Below are the code and all the weights of a small trained network. Each question names an input and a class and asks about switching units off, where a switched-off unit gives its printed mean instead of its output.

import numpy as np


def w(rows, s, z=0):
    codes = np.array(rows[::2]) - 128.0
    scale = np.full(codes.shape[1], s)
    scale[-1] = z or s
    return codes * scale


def norm(h):
    return h / np.sqrt((h * h).mean(-1, keepdims=True) + 1e-5)


def f(y):
    return np.maximum(y, 0)


def log_softmax(a):
    a = a - a.max(-1, keepdims=True)
    return a - np.log(np.exp(a).sum(-1, keepdims=True))


def net(x, mask):
    res = np.array(x, float).reshape(1, 5) / 4 @ E
    u = 0
    for l in range(3):
        y = f(norm(res) @ A[l][:, :-1].T + A[l][:, -1])
        res = res + np.where(mask[u : u + 10], y, B[l][:, -1]) @ B[l][:, :-1]
        u += 10
    return log_softmax(norm(res)[-1] @ U[:, :-1].T + U[:, -1])


A, B = {}, {}
E = w([
[53,157,124,255,180],'x0',
[123,128,117,125,130],'x1',
[84,132,103,60,241],'x2',
[182,86,60,165,160],'x3',
[97,2,138,117,119],'x4',
],0.0043)
A[0] = w([
[125,155,202,37,76,70],'L0N0',
[54,159,135,172,115,51],'L0N1',
[222,216,146,143,137,58],'L0N2',
[154,137,110,88,76,27],'L0N3',
[55,172,223,133,81,110],'L0N4',
[221,109,64,157,140,35],'L0N5',
[154,151,147,205,52,83],'L0N6',
[161,254,133,116,199,177],'L0N7',
[168,127,108,69,84,4],'L0N8',
[214,139,205,189,22,118],'L0N9',
],0.0073,0.0032)
B[0] = w([
[203,126,63,224,143,206],'L0N0',
[178,191,68,183,179,180],'L0N1',
[65,97,66,100,61,186],'L0N2',
[194,155,130,129,205,153],'L0N3',
[167,101,38,221,79,218],'L0N4',
[134,221,41,164,41,160],'L0N5',
[69,136,178,70,228,207],'L0N6',
[2,126,106,76,115,252],'L0N7',
[175,99,110,149,220,162],'L0N8',
[40,155,145,39,207,249],'L0N9',
],0.0064,0.0047)
A[1] = w([
[176,122,112,178,136,4],'L1N0',
[93,89,192,165,75,59],'L1N1',
[247,179,181,85,112,132],'L1N2',
[157,107,181,87,67,27],'L1N3',
[117,53,120,158,87,99],'L1N4',
[147,26,140,161,98,143],'L1N5',
[148,106,190,122,99,4],'L1N6',
[175,152,47,169,147,86],'L1N7',
[255,157,108,68,115,107],'L1N8',
[156,188,36,184,89,118],'L1N9',
],0.008,0.0044)
B[1] = w([
[71,162,24,94,100,135],'L1N0',
[76,19,64,25,147,138],'L1N1',
[139,182,82,164,224,170],'L1N2',
[62,206,73,63,164,131],'L1N3',
[132,92,75,143,57,172],'L1N4',
[60,58,74,136,28,205],'L1N5',
[58,160,42,37,170,128],'L1N6',
[158,224,70,227,97,212],'L1N7',
[212,158,94,180,228,218],'L1N8',
[140,122,1,193,58,252],'L1N9',
],0.0061,0.0035)
A[2] = w([
[97,133,156,106,180,6],'L2N0',
[204,150,107,70,210,75],'L2N1',
[227,116,255,127,114,64],'L2N2',
[213,170,158,146,37,2],'L2N3',
[82,98,145,86,229,15],'L2N4',
[224,150,150,109,67,87],'L2N5',
[71,161,133,71,234,130],'L2N6',
[104,126,116,249,154,20],'L2N7',
[116,67,139,130,95,25],'L2N8',
[83,65,136,21,171,149],'L2N9',
],0.007,0.0031)
B[2] = w([
[158,99,125,114,154,142],'L2N0',
[123,79,164,139,243,186],'L2N1',
[16,254,88,115,208,128],'L2N2',
[133,211,14,172,133,129],'L2N3',
[127,241,206,40,216,178],'L2N4',
[50,129,117,204,178,130],'L2N5',
[129,76,195,24,166,253],'L2N6',
[176,158,43,171,199,198],'L2N7',
[58,9,79,81,84,140],'L2N8',
[47,173,184,53,152,213],'L2N9',
],0.0058,0.0049)
U = w([
[67,120,189,63,204,130],'0',
[111,103,71,126,143,225],'1',
[168,140,84,202,197,190],'2',
[39,73,106,92,64,160],'3',
[175,168,33,212,76,37],'4',
[193,126,255,183,102,3],'5',
],0.0079,0.0046)

Each question gives the input, the list of numbers given to net, and the class t.
The units are the neurons (one row each of A and B). Each row of codes is followed by its name. A weight is (code - 128) times the scale printed after its matrix; where a second scale follows, it is the last column's (A, B and U).
mask holds one flag per neuron, layer by layer. A switched-off neuron (its flag False) gives its mean, the last column of its row in B, instead of its output. The means were averaged over made-up inputs and are rounded, as every weight is.
A unit's drop is (log p(t) with every unit on - log p(t) with that unit switched off) / (log p(t) with every unit on - log p(t) with every unit switched off).
The circuit of an input: a set's keep is (log p(t) with only the set's units on - log p(t) with every unit switched off) / (log p(t) with every unit on - log p(t) with every unit switched off). Starting from the 12 units with the biggest drops (on a tie, the unit counted first), units are removed one at a time, each time the one whose removal leaves the highest keep (on an exact tie, the one counted first), for as long as the keep stays at least 0.8.
units of the circuit, in order: the units of the circuit, biggest drop first
most important unit: the unit with the biggest drop
k most important neurons: the k neurons with the biggest drops, biggest first
top k neurons in layer l: the k neurons of layer l with the biggest drops, biggest first
input [7,-2,-7,3,-6], class 0: units of the circuit, in order -> L0N6, L0N9, L0N0
input [4,7,-3,0,-8], class 3: most important unit -> L0N7
input [-3,4,-3,2,-5], class 3: 2 most important neurons -> L0N2, L0N5
input [-2,-3,-5,-5,-4], class 0: 3 most important neurons -> L0N9, L0N6, L0N5
input [0,4,-8,3,-7], class 0: units of the circuit, in order -> L0N9, L0N6
input [2,2,4,-8,7], class 4: units of the circuit, in order -> L0N4, L0N9, L2N6
input [3,-1,-4,7,8], class 3: units of the circuit, in order -> L0N0, L1N5, L1N8
input [-3,-1,6,8,-1], class 4: units of the circuit, in order -> L0N5, L0N9, L1N7
input [8,-5,-8,5,2], class 0: top 3 neurons in layer 0 -> L0N6, L0N9, L0N4
input [6,1,4,-1,-7], class 3: units of the circuit, in order -> L0N7, L1N8
input [-2,0,-6,6,1], class 0: 3 most important neurons -> L0N9, L0N6, L0N4
input [-8,-6,-3,-6,6], class 2: 3 most important neurons -> L0N0, L0N7, L1N8
input [5,1,5,7,1], class 4: units of the circuit, in order -> L0N9, L0N6, L1N7
input [4,4,3,-6,-5], class 4: units of the circuit, in order -> L0N4, L0N9, L1N9
input [1,-3,-7,-7,4], class 0: 3 most important neurons -> L0N9, L0N6, L1N9
input [0,5,2,7,-3], class 4: most important unit -> L0N5
input [0,-1,4,2,7], class 3: 3 most important neurons -> L0N9, L0N6, L1N5
input [4,-7,-7,-5,-4], class 0: top 4 neurons in layer 0 -> L0N9, L0N6, L0N0, L0N5
input [-6,-6,-6,6,0], class 0: 2 most important neurons -> L0N9, L0N4
input [-5,-2,-4,-6,-4], class 4: units of the circuit, in order -> L0N0
input [2,4,2,-3,-8], class 3: 2 most important neurons -> L0N7, L0N0
input [-5,5,1,6,-8], class 3: 3 most important neurons -> L0N7, L0N2, L0N0
input [-4,-7,5,3,-8], class 3: 2 most important neurons -> L0N7, L0N2
input [-4,-5,4,-7,-3], class 4: 2 most important neurons -> L0N0, L0N9
input [-1,0,3,5,-1], class 4: 2 most important neurons -> L0N5, L0N9
